Here is a tiny trained network, its code and every weight. The questions are about switching its units off for an input and a target symbol, where a switched-off unit gives its printed mean instead of its output.

import numpy as np


def w(rows, s, z=0):
    codes = np.array(rows[::2]) - 128.0
    scale = np.full(codes.shape[1], s)
    scale[-1] = z or s
    return codes * scale


def norm(h):
    return h / np.sqrt((h * h).mean(-1, keepdims=True) + 1e-5)


def f(y):
    return y / 2 * (1 + np.tanh(0.7978845608 * (y + 0.044715 * y**3)))


def softmax(a):
    e = np.exp(a - a.max(-1, keepdims=True))
    return e / e.sum(-1, keepdims=True)


def log_softmax(a):
    a = a - a.max(-1, keepdims=True)
    return a - np.log(np.exp(a).sum(-1, keepdims=True))


def net(x, mask):
    ids = ['ΔΘΞΦεζπστ'.index(c) for c in x.split()]
    T = len(ids)
    res = E[ids] + P[:T]
    u = 0
    for l in range(2):
        r = norm(res)
        for j in range(3):
            rows = slice(2 * j, 2 * j + 2)
            q, k, v = (r @ M[l][rows].T for M in (Q, K, V))
            z = softmax(np.where(np.tri(T) > 0, q @ k.T / 2**0.5, -1e9)) @ v
            o = O[l][rows]
            res = res + np.where(mask[u + j], z, o[:, -1]) @ o[:, :-1]
        u += 3
        y = f(norm(res) @ A[l][:, :-1].T + A[l][:, -1])
        res = res + np.where(mask[u : u + 4], y, B[l][:, -1]) @ B[l][:, :-1]
        u += 4
    return log_softmax(norm(res)[-1] @ U[:, :-1].T + U[:, -1])


Q, K, V, O, A, B = {}, {}, {}, {}, {}, {}
E = w([
[108,101,208,79],'Δ',
[174,85,192,57],'Θ',
[94,74,162,100],'Ξ',
[156,89,147,89],'Φ',
[133,219,119,165],'ε',
[90,141,159,77],'ζ',
[119,76,209,139],'π',
[186,146,169,8],'σ',
[126,110,130,46],'τ',
],0.013)
P = w([
[138,151,26,241],'0',
[42,153,168,51],'1',
[15,208,185,70],'2',
[3,214,186,105],'3',
[158,35,161,113],'4',
[113,52,167,139],'5',
[86,88,183,134],'6',
[92,54,218,152],'7',
],0.0055)
Q[0] = w([
[206,121,126,157],'0.h1',
[76,122,246,59],'0.h1',
[99,131,127,191],'0.h2',
[179,150,174,178],'0.h2',
[115,135,150,171],'0.h3',
[169,126,92,175],'0.h3',
],0.013)
K[0] = w([
[13,145,145,3],'0.h1',
[104,234,86,216],'0.h1',
[207,123,175,55],'0.h2',
[175,47,48,99],'0.h2',
[149,161,87,157],'0.h3',
[101,112,148,105],'0.h3',
],0.0074)
V[0] = w([
[54,49,126,29],'0.h1',
[166,94,78,73],'0.h1',
[158,163,112,86],'0.h2',
[88,127,254,87],'0.h2',
[159,115,153,92],'0.h3',
[133,62,142,117],'0.h3',
],0.0095)
O[0] = w([
[19,209,126,147,128],'0.h1',
[90,133,138,213,100],'0.h1',
[150,253,138,154,119],'0.h2',
[177,106,166,107,255],'0.h2',
[156,133,216,216,155],'0.h3',
[162,86,93,202,154],'0.h3',
],0.0068,0.0088)
A[0] = w([
[86,156,136,133,134],'0.n1',
[103,53,168,113,136],'0.n2',
[171,86,182,2,3],'0.n3',
[94,102,199,159,92],'0.n4',
],0.0082,0.0071)
B[0] = w([
[197,122,111,76,140],'0.n1',
[116,255,173,120,254],'0.n2',
[103,135,182,220,219],'0.n3',
[97,155,110,121,186],'0.n4',
],0.0062,0.0049)
Q[1] = w([
[80,151,155,39],'1.h1',
[86,146,74,156],'1.h1',
[216,94,65,228],'1.h2',
[113,163,220,37],'1.h2',
[66,191,242,34],'1.h3',
[136,92,255,106],'1.h3',
],0.0095)
K[1] = w([
[183,149,129,124],'1.h1',
[113,185,97,66],'1.h1',
[77,143,216,33],'1.h2',
[145,60,53,100],'1.h2',
[78,129,75,254],'1.h3',
[178,247,46,198],'1.h3',
],0.011)
V[1] = w([
[75,97,148,191],'1.h1',
[177,131,86,176],'1.h1',
[184,129,195,147],'1.h2',
[117,250,162,95],'1.h2',
[162,163,95,168],'1.h3',
[106,103,149,195],'1.h3',
],0.016)
O[1] = w([
[162,186,68,106,159],'1.h1',
[106,166,216,113,2],'1.h1',
[197,146,165,14,176],'1.h2',
[25,140,139,49,164],'1.h2',
[121,186,249,212,181],'1.h3',
[85,237,61,112,148],'1.h3',
],0.013,0.0063)
A[1] = w([
[90,170,87,186,102],'1.n1',
[178,51,248,138,254],'1.n2',
[85,162,88,68,128],'1.n3',
[81,94,95,175,126],'1.n4',
],0.011,0.0079)
B[1] = w([
[72,194,127,121,147],'1.n1',
[238,2,141,251,246],'1.n2',
[130,200,65,46,159],'1.n3',
[114,76,131,7,138],'1.n4',
],0.0076,0.012)
U = w([
[144,135,89,17,212],'Δ',
[192,254,191,72,13],'Θ',
[118,129,25,171,165],'Ξ',
[155,236,151,201,144],'Φ',
[116,116,191,183,64],'ε',
[68,50,99,96,100],'ζ',
[244,142,49,102,54],'π',
[96,164,241,74,94],'σ',
[52,186,156,145,252],'τ',
],0.012,0.0032)

Each question gives the input, a string of symbols that net reads in full, and the target symbol t.
The units are the heads (2 rows each of Q, K, V and O) and the neurons (one row each of A and B). Each row of codes is followed by its name. A weight is (code - 128) times the scale printed after its matrix; where a second scale follows, it is the last column's (O, A, B and U).
mask holds one flag per unit, layer by layer, with each layer's heads first. A switched-off unit (its flag False) gives its mean, the last column of its rows in O or B, instead of its output. The means were averaged over made-up inputs and are rounded, as every weight is.
A unit's drop is (log p(t) with every unit on - log p(t) with that unit switched off) / (log p(t) with every unit on - log p(t) with every unit switched off).
The circuit of an input: a set's keep is (log p(t) with only the set's units on - log p(t) with every unit switched off) / (log p(t) with every unit on - log p(t) with every unit switched off). Starting from the 12 units with the biggest drops (on a tie, the unit counted first), units are removed one at a time, each time the one whose removal leaves the highest keep (on an exact tie, the one counted first), for as long as the keep stays at least 0.8.
units of the circuit, in order: the units of the circuit, biggest drop first
k most important neurons: the k neurons with the biggest drops, biggest first
heads that matter: for each layer, one digit per head in row order, 1 if its drop is at least 0.15 and else 0, layers parted by /
input ζ Δ Θ Δ, target ζ: units of the circuit, in order	[1.h3; 1.h2; 0.h3]
input π π π σ, target π: units of the circuit, in order	[1.h2; 1.h3; 0.h2]
input Δ Θ Δ ε, target Δ: heads that matter	100 / 000
input Φ π ε Φ Δ σ Δ, target Φ: units of the circuit, in order	[0.h2; 1.h3]
input Ξ σ σ Ξ π, target Ξ: units of the circuit, in order	[0.h1; 1.h3]
input π ε π, target π: units of the circuit, in order	[1.h2; 0.h2]
input τ π π ε, target τ: units of the circuit, in order	[1.h2; 0.h2]
input π Θ Θ σ ζ ζ, target π: heads that matter	010 / 011
input Δ ε Ξ Φ π Φ ζ, target π: heads that matter	001 / 011
input Δ Φ Δ Θ Δ σ Δ Θ, target Δ: units of the circuit, in order	[1.h3; 1.h2]
input τ π σ, target τ: units of the circuit, in order	[0.h1; 1.h2]
input Φ σ Δ Θ Θ, target Φ: units of the circuit, in order	[1.h3; 0.h1]
input Δ σ Φ σ, target Δ: heads that matter	100 / 001
input σ σ Φ Ξ Ξ π, target σ: units of the circuit, in order	[1.h2; 0.h1]
input Ξ Θ Ξ π π ε, target Ξ: heads that matter	111 / 010
input π ε Ξ, target π: units of the circuit, in order	[1.h2; 0.h2]
input Δ Δ Θ, target Δ: heads that matter	100 / 001
input π Ξ ε π ε Δ, target π: heads that matter	010 / 010
input σ ε ζ Ξ, target σ: units of the circuit, in order	[1.h2; 1.h3]
input τ τ π Δ π π, target τ: units of the circuit, in order	[0.h1; 1.h2; 1.h3]
input Δ π Ξ, target Δ: heads that matter	000 / 000
input Ξ π ζ, target Ξ: heads that matter	000 / 010
input τ τ Φ σ Δ Φ π τ, target τ: heads that matter	100 / 010
input Θ Δ ε, target Θ: most important neuron	[0.n2]
input ε τ Ξ ε, target ε: heads that matter	101 / 000
